Here is a tiny trained network, its code and every weight. The questions are about switching its units off for an input and a class, where a switched-off unit gives its printed mean instead of its output.

import numpy as np


def w(rows, s, z=0):
    codes = np.array(rows[::2]) - 128.0
    scale = np.full(codes.shape[1], s)
    scale[-1] = z or s
    return codes * scale


def norm(h):
    return h / np.sqrt((h * h).mean(-1, keepdims=True) + 1e-5)


def f(y):
    return y / 2 * (1 + np.tanh(0.7978845608 * (y + 0.044715 * y**3)))


def log_softmax(a):
    a = a - a.max(-1, keepdims=True)
    return a - np.log(np.exp(a).sum(-1, keepdims=True))


def net(x, mask):
    res = np.array(x, float).reshape(1, 5) / 4 @ E
    u = 0
    for l in range(2):
        y = f(norm(res) @ A[l][:, :-1].T + A[l][:, -1])
        res = res + np.where(mask[u : u + 13], y, B[l][:, -1]) @ B[l][:, :-1]
        u += 13
    return log_softmax(norm(res)[-1] @ U[:, :-1].T + U[:, -1])


A, B = {}, {}
E = w([
[118,109,137,120,112,123,131,133,120,129],'x0',
[150,165,52,132,24,211,189,161,119,240],'x1',
[76,174,199,150,152,33,187,90,202,254],'x2',
[88,76,73,115,178,144,208,184,213,109],'x3',
[200,66,239,193,118,193,106,146,220,138],'x4',
],0.0048)
A[0] = w([
[49,153,63,104,155,91,126,140,79,142,70],'L0N0',
[95,111,101,156,140,176,198,177,204,102,57],'L0N1',
[205,182,166,58,105,157,58,50,84,186,33],'L0N2',
[181,156,112,103,108,183,137,167,91,49,57],'L0N3',
[179,117,201,201,110,208,124,113,181,163,31],'L0N4',
[146,64,70,114,138,181,88,148,94,95,75],'L0N5',
[84,184,187,172,147,95,159,123,156,244,74],'L0N6',
[152,119,194,194,103,180,128,149,174,113,67],'L0N7',
[113,176,123,178,40,235,178,189,99,197,72],'L0N8',
[116,191,80,169,45,216,135,173,117,227,17],'L0N9',
[143,197,153,108,46,172,169,120,144,159,63],'L0N10',
[136,173,187,121,89,175,45,34,79,163,56],'L0N11',
[160,148,170,175,115,143,86,54,2,184,2],'L0N12',
],0.0045,0.0043)
B[0] = w([
[142,150,230,94,124,218,148,114,124,154,187],'L0N0',
[109,154,152,179,82,110,156,192,93,116,159],'L0N1',
[111,170,121,180,97,75,165,212,109,95,151],'L0N2',
[75,147,125,139,82,131,91,78,203,154,164],'L0N3',
[105,176,198,41,145,195,147,137,81,152,198],'L0N4',
[71,151,123,153,102,104,82,110,192,186,179],'L0N5',
[65,106,69,146,65,146,3,116,183,121,254],'L0N6',
[82,205,144,42,169,177,145,128,47,148,175],'L0N7',
[198,47,102,110,215,82,96,116,114,104,250],'L0N8',
[223,61,80,100,178,43,163,62,89,138,220],'L0N9',
[132,81,117,120,132,88,130,146,119,194,149],'L0N10',
[125,147,157,211,99,84,211,204,138,39,174],'L0N11',
[134,190,140,178,84,95,172,175,115,58,148],'L0N12',
],0.0061,0.0023)
A[1] = w([
[75,66,84,160,171,163,253,200,198,103,48],'L1N0',
[83,205,72,52,136,125,178,72,41,161,72],'L1N1',
[82,146,166,165,118,54,103,78,162,239,86],'L1N2',
[136,71,149,223,148,153,134,81,205,106,99],'L1N3',
[163,103,83,165,44,199,47,141,81,73,66],'L1N4',
[161,87,81,112,115,210,60,147,100,74,89],'L1N5',
[166,150,217,149,74,119,148,154,79,132,95],'L1N6',
[45,208,79,68,125,119,175,51,44,102,53],'L1N7',
[56,153,80,98,158,84,188,185,108,103,110],'L1N8',
[155,166,113,129,20,227,185,142,122,194,159],'L1N9',
[177,58,124,109,175,64,114,68,123,121,48],'L1N10',
[160,117,225,120,146,241,149,135,138,164,1],'L1N11',
[112,103,201,145,220,66,82,81,120,42,71],'L1N12',
],0.0058,0.0043)
B[1] = w([
[165,230,157,239,63,46,96,148,43,53,192],'L1N0',
[153,88,231,106,184,170,74,189,151,117,210],'L1N1',
[66,137,50,125,103,213,142,81,167,21,228],'L1N2',
[126,157,103,79,107,167,75,147,64,157,165],'L1N3',
[30,145,95,145,114,119,145,95,233,169,196],'L1N4',
[51,177,154,144,113,114,174,60,183,174,199],'L1N5',
[114,125,96,159,163,172,134,222,114,98,163],'L1N6',
[153,142,208,119,175,215,126,198,165,141,211],'L1N7',
[169,123,197,159,58,169,61,150,106,140,173],'L1N8',
[158,78,146,103,184,54,130,71,86,97,220],'L1N9',
[174,123,122,101,146,127,146,120,120,142,148],'L1N10',
[119,170,183,25,189,172,72,193,105,124,169],'L1N11',
[217,62,20,97,101,88,221,110,80,254,253],'L1N12',
],0.0062,0.0037)
U = w([
[199,67,69,88,152,93,165,78,97,174,223],'0',
[6,146,92,127,100,166,107,58,208,118,157],'1',
[130,142,212,64,185,211,102,178,114,131,103],'2',
[140,182,143,223,79,81,137,170,79,65,1],'3',
],0.015,0.0006)

Each question gives the input, the list of numbers given to net, and the class t.
The units are the neurons (one row each of A and B). Each row of codes is followed by its name. A weight is (code - 128) times the scale printed after its matrix; where a second scale follows, it is the last column's (A, B and U).
mask holds one flag per neuron, layer by layer. A switched-off neuron (its flag False) gives its mean, the last column of its row in B, instead of its output. The means were averaged over made-up inputs and are rounded, as every weight is.
A unit's drop is (log p(t) with every unit on - log p(t) with that unit switched off) / (log p(t) with every unit on - log p(t) with every unit switched off).
The circuit of an input: a set's keep is (log p(t) with only the set's units on - log p(t) with every unit switched off) / (log p(t) with every unit on - log p(t) with every unit switched off). Starting from the 12 units with the biggest drops (on a tie, the unit counted first), units are removed one at a time, each time the one whose removal leaves the highest keep (on an exact tie, the one counted first), for as long as the keep stays at least 0.8.
units of the circuit, in order: the units of the circuit, biggest drop first
top k neurons: the k neurons with the biggest drops, biggest first
k most important neurons of layer l: the k neurons of layer l with the biggest drops, biggest first
drop when u is switched off: that unit's drop, to one decimal
input [-2,-3,-4,-8,7], class 3: top neuron => (L0N11)
input [-1,8,7,-6,6], class 0: top 2 neurons => (L0N9 L1N9)
input [-2,-7,1,-5,7], class 0: 3 most important neurons of layer 1 => (L1N12 L1N7 L1N1)
input [-3,1,-4,-5,-6], class 2: top 2 neurons => (L1N7 L0N6)
input [-4,5,-7,4,-8], class 2: 2 most important neurons of layer 1 => (L1N1 L1N7)
input [8,-7,-8,-8,-2], class 1: units of the circuit, in order => (L1N4 L1N5)
input [-8,-7,-8,4,-2], class 1: top 3 neurons => (L1N5 L0N8 L0N9)
input [-2,-4,0,7,-7], class 2: top 4 neurons => (L1N7 L0N0 L1N1 L0N11)
input [2,5,1,-6,0], class 3: 3 most important neurons of layer 0 => (L0N11 L0N2 L0N12)
input [5,0,-1,5,-4], class 3: top 2 neurons => (L1N0 L0N7)
input [-7,1,5,-6,-4], class 3: top 3 neurons => (L0N12 L0N11 L0N2)
input [-8,-1,4,3,-5], class 2: top 3 neurons => (L1N1 L1N7 L0N5)
input [2,0,-8,8,4], class 1: top 4 neurons => (L1N4 L1N5 L0N11 L0N3)
input [7,-3,-3,-2,-4], class 2: top 4 neurons => (L0N6 L0N8 L1N7 L1N2)
input [-1,-1,-4,6,3], class 3: units of the circuit, in order => (L1N0)
input [-4,-5,-6,8,4], class 3: top 2 neurons => (L1N0 L0N6)
input [-4,-6,-6,2,-3], class 0: 3 most important neurons of layer 1 => (L1N12 L1N2 L1N10)
input [-2,-4,8,-8,-2], class 1: 2 most important neurons of layer 1 => (L1N2 L1N0)
input [-2,2,-1,-2,-3], class 2: 2 most important neurons of layer 1 => (L1N12 L1N1)
input [5,-7,-1,6,0], class 0: units of the circuit, in order => (L1N12)
input [-5,-6,-7,-1,2], class 1: 3 most important neurons of layer 0 => (L0N8 L0N9 L0N3)
input [5,4,-5,6,-7], class 2: top 2 neurons => (L0N6 L1N1)
input [6,2,-6,3,-6], class 1: top 4 neurons => (L1N4 L0N7 L1N5 L0N4)
input [-7,-6,-1,-1,-8], class 2: 2 most important neurons of layer 1 => (L1N7 L1N1)
input [4,3,1,6,5], class 3: 2 most important neurons of layer 0 => (L0N1 L0N0)
input [3,3,-7,-6,-1], class 1: drop when L1N4 is switched off => 0.8
